Below is a small trained network, with its code and all its weights. Each question gives an input and a target symbol and asks what happens when units are switched off, that is, made to give their printed mean instead of their output.

import numpy as np


def w(rows, s, z=0):
    codes = np.array(rows[::2]) - 128.0
    scale = np.full(codes.shape[1], s)
    scale[-1] = z or s
    return codes * scale


def f(y):
    return y / 2 * (1 + np.tanh(0.7978845608 * (y + 0.044715 * y**3)))


def softmax(a):
    e = np.exp(a - a.max(-1, keepdims=True))
    return e / e.sum(-1, keepdims=True)


def log_softmax(a):
    a = a - a.max(-1, keepdims=True)
    return a - np.log(np.exp(a).sum(-1, keepdims=True))


def net(x, mask):
    ids = ['αγδεζηλπω'.index(c) for c in x.split()]
    T = len(ids)
    res = E[ids] + P[:T]
    q, k, v = (res @ M[0].T for M in (Q, K, V))
    z = softmax(np.where(np.tri(T) > 0, q @ k.T / 4**0.5, -1e9)) @ v
    res = res + np.where(mask[0], z, O[0][:, -1]) @ O[0][:, :-1]
    y = f(res @ A[0][:, :-1].T + A[0][:, -1])
    res = res + np.where(mask[1:17], y, B[0][:, -1]) @ B[0][:, :-1]
    return log_softmax(res[-1] @ U[:, :-1].T + U[:, -1])


Q, K, V, O, A, B = {}, {}, {}, {}, {}, {}
E = w([
[138,139,160,184,81],'α',
[198,109,97,131,98],'γ',
[114,150,118,135,212],'δ',
[150,163,163,119,146],'ε',
[105,157,175,143,164],'ζ',
[140,132,79,151,150],'η',
[94,135,120,184,143],'λ',
[100,92,94,131,104],'π',
[253,87,141,138,177],'ω',
],0.022)
P = w([
[126,102,119,250,205],'0',
[120,194,56,236,168],'1',
[126,220,43,184,178],'2',
[122,255,31,139,171],'3',
[129,247,55,92,181],'4',
[130,228,64,62,191],'5',
[136,201,77,35,201],'6',
[136,179,105,16,216],'7',
[134,144,135,20,233],'8',
],0.0071)
Q[0] = w([
[166,175,63,157,76],'head 1',
[210,250,142,210,189],'head 1',
[135,143,144,86,128],'head 1',
[249,100,155,225,241],'head 1',
],0.014)
K[0] = w([
[121,189,114,83,86],'head 1',
[13,149,96,8,78],'head 1',
[141,106,132,122,158],'head 1',
[59,87,101,58,52],'head 1',
],0.018)
V[0] = w([
[130,157,125,24,115],'head 1',
[225,253,120,172,78],'head 1',
[181,147,136,115,198],'head 1',
[168,9,61,81,82],'head 1',
],0.0071)
O[0] = w([
[118,178,135,228,101,4],'head 1',
[186,42,194,143,150,236],'head 1',
[144,82,116,149,187,152],'head 1',
[181,253,57,138,66,52],'head 1',
],0.0077,0.0037)
A[0] = w([
[107,152,51,176,172,128],'neuron 1',
[144,186,155,118,144,82],'neuron 2',
[30,121,134,191,114,136],'neuron 3',
[110,138,114,114,111,104],'neuron 4',
[8,148,191,105,120,102],'neuron 5',
[157,86,95,99,45,81],'neuron 6',
[73,98,167,149,169,4],'neuron 7',
[96,164,66,82,127,67],'neuron 8',
[142,185,161,184,166,36],'neuron 9',
[190,46,139,148,48,77],'neuron 10',
[124,99,104,239,116,100],'neuron 11',
[95,84,61,152,34,144],'neuron 12',
[133,55,131,71,136,130],'neuron 13',
[136,46,159,178,38,1],'neuron 14',
[171,147,201,81,127,124],'neuron 15',
[104,135,113,69,190,101],'neuron 16',
],0.013,0.0079)
B[0] = w([
[137,94,98,123,48,227],'neuron 1',
[103,107,48,123,177,156],'neuron 2',
[109,139,149,25,208,175],'neuron 3',
[151,154,153,151,156,113],'neuron 4',
[255,185,162,74,185,147],'neuron 5',
[40,126,136,118,115,134],'neuron 6',
[19,125,112,191,70,175],'neuron 7',
[94,137,149,141,246,158],'neuron 8',
[70,183,78,182,134,146],'neuron 9',
[138,183,198,47,90,203],'neuron 10',
[125,59,99,115,211,177],'neuron 11',
[148,216,107,144,128,159],'neuron 12',
[128,208,75,178,158,253],'neuron 13',
[162,204,99,250,18,155],'neuron 14',
[127,59,143,166,116,197],'neuron 15',
[120,103,181,114,57,211],'neuron 16',
],0.017,0.0053)
U = w([
[74,102,166,242,136,41],'α',
[117,193,207,185,25,180],'γ',
[47,209,243,120,129,2],'δ',
[64,73,179,79,120,184],'ε',
[192,138,172,140,141,55],'ζ',
[44,101,158,110,3,116],'η',
[113,133,192,19,25,196],'λ',
[80,235,52,152,101,117],'π',
[165,61,75,130,51,202],'ω',
],0.0049,0.0033)

Each question gives the input, a string of symbols that net reads in full, and the target symbol t.
The units are the heads (4 rows each of Q, K, V and O) and the neurons (one row each of A and B). Each row of codes is followed by its name. A weight is (code - 128) times the scale printed after its matrix; where a second scale follows, it is the last column's (O, A, B and U).
mask holds one flag per unit, heads first, then neurons. A switched-off unit (its flag False) gives its mean, the last column of its rows in O or B, instead of its output. The means were averaged over made-up inputs and are rounded, as every weight is.
A unit's drop is (log p(t) with every unit on - log p(t) with that unit switched off) / (log p(t) with every unit on - log p(t) with every unit switched off).
The circuit of an input: a set's keep is (log p(t) with only the set's units on - log p(t) with every unit switched off) / (log p(t) with every unit on - log p(t) with every unit switched off). Starting from the 12 units with the biggest drops (on a tie, the unit counted first), units are removed one at a time, each time the one whose removal leaves the highest keep (on an exact tie, the one counted first), for as long as the keep stays at least 0.8.
units of the circuit, in order: the units of the circuit, biggest drop first
most important unit: the unit with the biggest drop
top k neurons: the k neurons with the biggest drops, biggest first
drop when u is switched off: that unit's drop, to one decimal
input π ε ζ π π, target π: units of the circuit, in order -> (neuron 13; head 1)
input η α ζ, target δ: units of the circuit, in order -> (head 1; neuron 5; neuron 3; neuron 7)
input α α δ λ π α ε π π, target π: units of the circuit, in order -> (neuron 13)
input λ α π α, target π: units of the circuit, in order -> (head 1; neuron 12; neuron 16)
input α π δ ζ π ζ, target π: top 3 neurons -> (neuron 9; neuron 2; neuron 10)
input ω α λ, target ε: units of the circuit, in order -> (neuron 3; neuron 11)
input λ η ω γ, target λ: top 2 neurons -> (neuron 10; neuron 13)
input η η ζ, target δ: top 3 neurons -> (neuron 5; neuron 3; neuron 7)
input η λ λ ε α η π α, target π: units of the circuit, in order -> (head 1; neuron 16)
input α α ζ α γ π γ, target π: top 2 neurons -> (neuron 16; neuron 12)
input η ω α δ π ε, target π: top 2 neurons -> (neuron 2; neuron 9)
input π α ε, target π: drop when head 1 is switched off -> 1.7
input ω π α α α λ, target λ: drop when neuron 1 is switched off -> 0.2
input α ε λ ω α ε ε δ, target η: most important unit -> neuron 16
input ζ λ α η, target ω: drop when neuron 10 is switched off -> 0.1
